Here is a tiny trained network, its code and every weight. The questions are about switching its units off for an input and a class, where a switched-off unit gives its printed mean instead of its output.

import numpy as np


def w(rows, s, z=0):
    codes = np.array(rows[::2]) - 128.0
    scale = np.full(codes.shape[1], s)
    scale[-1] = z or s
    return codes * scale


def norm(h):
    return h / np.sqrt((h * h).mean(-1, keepdims=True) + 1e-5)


def f(y):
    return np.maximum(y, 0)


def log_softmax(a):
    a = a - a.max(-1, keepdims=True)
    return a - np.log(np.exp(a).sum(-1, keepdims=True))


def net(x, mask):
    res = np.array(x, float).reshape(1, 7) / 4 @ E
    u = 0
    for l in range(4):
        y = f(norm(res) @ A[l][:, :-1].T + A[l][:, -1])
        res = res + np.where(mask[u : u + 14], y, B[l][:, -1]) @ B[l][:, :-1]
        u += 14
    return log_softmax(norm(res)[-1] @ U[:, :-1].T + U[:, -1])


A, B = {}, {}
E = w([
[197,35,162,30,86,154],'x0',
[253,193,108,133,192,127],'x1',
[128,126,127,129,126,129],'x2',
[128,126,125,128,129,128],'x3',
[104,71,19,70,227,134],'x4',
[128,129,126,130,127,131],'x5',
[129,127,127,128,128,120],'x6',
],0.0052)
A[0] = w([
[22,55,137,113,70,131,47],'L0N0',
[51,179,107,148,154,133,23],'L0N1',
[116,100,103,100,154,120,8],'L0N2',
[67,93,126,120,83,135,51],'L0N3',
[196,4,164,36,91,149,32],'L0N4',
[133,122,120,131,121,117,74],'L0N5',
[55,94,163,109,108,131,34],'L0N6',
[79,108,158,97,128,126,80],'L0N7',
[249,157,111,98,162,137,75],'L0N8',
[51,186,104,169,147,145,71],'L0N9',
[88,51,42,57,196,149,36],'L0N10',
[169,121,132,129,145,133,73],'L0N11',
[147,151,243,133,45,142,61],'L0N12',
[121,158,188,127,70,123,62],'L0N13',
],0.012,0.0019)
B[0] = w([
[252,170,139,157,128,128,231],'L0N0',
[70,142,191,130,97,106,183],'L0N1',
[116,104,91,124,148,123,159],'L0N2',
[200,153,136,143,120,130,185],'L0N3',
[33,222,192,85,133,73,247],'L0N4',
[126,129,129,128,123,138,128],'L0N5',
[201,139,150,141,120,132,187],'L0N6',
[176,134,132,127,133,116,166],'L0N7',
[247,119,188,176,103,174,195],'L0N8',
[68,171,180,122,132,117,194],'L0N9',
[76,43,32,158,156,166,239],'L0N10',
[163,133,145,138,157,136,146],'L0N11',
[68,38,39,145,136,146,217],'L0N12',
[91,71,92,134,160,142,181],'L0N13',
],0.02,0.011)
A[1] = w([
[111,33,39,151,105,149,147],'L1N0',
[243,168,194,151,98,123,66],'L1N1',
[74,166,169,91,91,54,57],'L1N2',
[52,217,222,88,107,131,98],'L1N3',
[74,176,148,145,137,104,16],'L1N4',
[50,193,168,91,94,93,82],'L1N5',
[142,100,138,121,86,87,38],'L1N6',
[86,187,171,85,133,101,6],'L1N7',
[115,102,78,164,107,117,76],'L1N8',
[101,132,141,112,89,93,2],'L1N9',
[253,155,108,155,70,122,145],'L1N10',
[87,129,85,116,113,143,138],'L1N11',
[251,161,132,111,119,122,137],'L1N12',
[82,75,2,110,125,134,3],'L1N13',
],0.011,0.0009)
B[1] = w([
[66,111,38,172,135,144,255],'L1N0',
[226,73,156,155,117,135,253],'L1N1',
[102,209,148,85,121,172,199],'L1N2',
[57,183,154,41,148,161,250],'L1N3',
[99,140,183,122,130,147,192],'L1N4',
[107,199,139,74,76,100,214],'L1N5',
[117,167,132,187,136,139,133],'L1N6',
[81,173,143,91,138,106,193],'L1N7',
[82,90,123,189,128,123,185],'L1N8',
[144,156,140,108,125,194,149],'L1N9',
[210,126,175,103,175,103,233],'L1N10',
[160,104,107,118,172,110,167],'L1N11',
[224,99,161,130,138,104,220],'L1N12',
[106,73,4,132,131,183,240],'L1N13',
],0.02,0.0083)
A[2] = w([
[134,144,131,110,152,77,97],'L2N0',
[120,124,118,91,103,86,96],'L2N1',
[67,155,172,86,95,82,49],'L2N2',
[101,136,172,110,148,164,59],'L2N3',
[162,142,51,118,93,99,79],'L2N4',
[140,134,124,104,127,67,82],'L2N5',
[182,67,162,100,92,157,11],'L2N6',
[92,160,146,175,126,98,40],'L2N7',
[132,127,114,85,63,69,96],'L2N8',
[77,125,181,145,162,117,50],'L2N9',
[109,214,97,154,94,76,22],'L2N10',
[152,168,119,171,89,113,21],'L2N11',
[166,151,121,84,147,7,88],'L2N12',
[116,110,125,112,104,57,89],'L2N13',
],0.011,0.0011)
B[2] = w([
[150,148,84,129,133,244,163],'L2N0',
[126,140,156,143,110,185,145],'L2N1',
[81,144,194,83,96,62,255],'L2N2',
[113,121,132,105,7,86,207],'L2N3',
[99,155,111,105,83,120,184],'L2N4',
[143,101,128,129,125,181,149],'L2N5',
[146,188,165,236,56,14,228],'L2N6',
[145,152,156,134,129,172,158],'L2N7',
[105,127,157,132,168,165,143],'L2N8',
[107,90,183,81,105,136,184],'L2N9',
[99,75,218,113,131,212,176],'L2N10',
[106,61,186,153,130,181,147],'L2N11',
[94,43,185,216,159,198,201],'L2N12',
[139,114,129,82,126,170,128],'L2N13',
],0.013,0.0043)
A[3] = w([
[153,169,73,97,96,59,57],'L3N0',
[142,135,29,122,137,188,90],'L3N1',
[150,145,86,88,99,70,76],'L3N2',
[179,166,136,110,54,36,91],'L3N3',
[175,166,52,31,107,110,115],'L3N4',
[71,161,55,62,118,116,64],'L3N5',
[137,213,108,127,156,56,96],'L3N6',
[127,228,101,73,99,99,25],'L3N7',
[157,167,107,66,93,67,39],'L3N8',
[148,199,71,113,88,2,95],'L3N9',
[86,162,129,104,175,100,26],'L3N10',
[131,176,161,123,192,95,71],'L3N11',
[171,179,81,93,117,38,1],'L3N12',
[152,161,99,99,97,46,62],'L3N13',
],0.0083,0.002)
B[3] = w([
[103,111,146,135,137,23,129],'L3N0',
[82,103,47,66,144,10,253],'L3N1',
[115,189,102,185,112,24,128],'L3N2',
[157,70,93,82,99,28,195],'L3N3',
[108,149,180,154,152,46,142],'L3N4',
[246,189,78,160,90,46,227],'L3N5',
[101,70,142,118,32,140,154],'L3N6',
[167,196,67,50,60,64,194],'L3N7',
[72,161,142,213,126,50,152],'L3N8',
[128,92,173,149,133,199,132],'L3N9',
[207,164,75,39,107,187,168],'L3N10',
[111,120,81,112,145,90,179],'L3N11',
[108,33,133,104,112,86,132],'L3N12',
[128,109,140,133,147,151,131],'L3N13',
],0.013,0.0045)
U = w([
[81,65,10,161,147,147,222],'0',
[254,111,176,156,138,114,138],'1',
[68,208,167,51,108,131,2],'2',
],0.0096,0.00047)

Each question gives the input, the list of numbers given to net, and the class t.
The units are the neurons (one row each of A and B). Each row of codes is followed by its name. A weight is (code - 128) times the scale printed after its matrix; where a second scale follows, it is the last column's (A, B and U).
mask holds one flag per neuron, layer by layer. A switched-off neuron (its flag False) gives its mean, the last column of its row in B, instead of its output. The means were averaged over made-up inputs and are rounded, as every weight is.
A unit's drop is (log p(t) with every unit on - log p(t) with that unit switched off) / (log p(t) with every unit on - log p(t) with every unit switched off).
The circuit of an input: a set's keep is (log p(t) with only the set's units on - log p(t) with every unit switched off) / (log p(t) with every unit on - log p(t) with every unit switched off). Starting from the 12 units with the biggest drops (on a tie, the unit counted first), units are removed one at a time, each time the one whose removal leaves the highest keep (on an exact tie, the one counted first), for as long as the keep stays at least 0.8.
circuit, biggest first: the units of the circuit, biggest drop first
top k neurons: the k neurons with the biggest drops, biggest first
top k neurons in layer l: the k neurons of layer l with the biggest drops, biggest first
drop when u is switched off: that unit's drop, to one decimal
input [0,-8,6,7,-6,6,4], class 1: circuit, biggest first	L0N0
input [8,6,-3,-5,-8,3,-8], class 0: top 3 neurons	L0N12, L0N9, L0N0
input [5,-3,-3,-1,-5,-3,4], class 0: top 3 neurons	L0N12, L0N13, L0N9
input [-5,-1,-6,-6,4,-5,3], class 2: top 4 neurons in layer 0	L0N9, L0N1, L0N12, L0N13
input [-2,5,-8,8,-5,-4,-4], class 0: top 2 neurons	L0N12, L0N0
input [-7,6,-1,2,4,-6,3], class 2: top 3 neurons	L0N0, L0N9, L0N1
input [-7,7,3,0,3,-1,-7], class 1: top 2 neurons	L0N8, L0N4
input [-7,5,5,0,6,-1,-8], class 2: circuit, biggest first	L0N12, L0N0
input [-3,7,7,4,6,-6,2], class 1: top 2 neurons in layer 0	L0N8, L0N12
input [-5,7,-5,2,3,3,-8], class 1: top 2 neurons	L0N4, L0N8
input [0,-4,2,4,-3,1,6], class 1: top 4 neurons	L0N0, L0N10, L0N6, L0N3
input [6,5,-3,0,2,0,7], class 2: top 3 neurons	L0N4, L0N0, L0N6
input [4,3,1,8,3,8,-6], class 2: top 3 neurons in layer 0	L0N4, L0N0, L0N12
input [-2,1,0,7,-2,-2,-6], class 0: circuit, biggest first	L0N12
input [-6,-8,-1,-1,5,3,5], class 1: top 2 neurons	L0N0, L0N4
input [3,-8,6,-8,-8,-2,-6], class 0: top 3 neurons in layer 0	L0N12, L0N13, L0N8
input [-1,-8,-8,-1,-6,-2,1], class 1: top 2 neurons	L0N0, L0N10
input [8,5,4,7,-6,-5,-2], class 2: top 3 neurons in layer 0	L0N4, L0N10, L0N0
input [-4,-5,8,-8,-2,-7,-8], class 1: top 2 neurons	L0N4, L0N0
input [8,0,-7,2,2,-1,-5], class 2: circuit, biggest first	L0N4
input [5,0,-8,-4,3,-5,0], class 2: drop when L0N4 is switched off	4.2
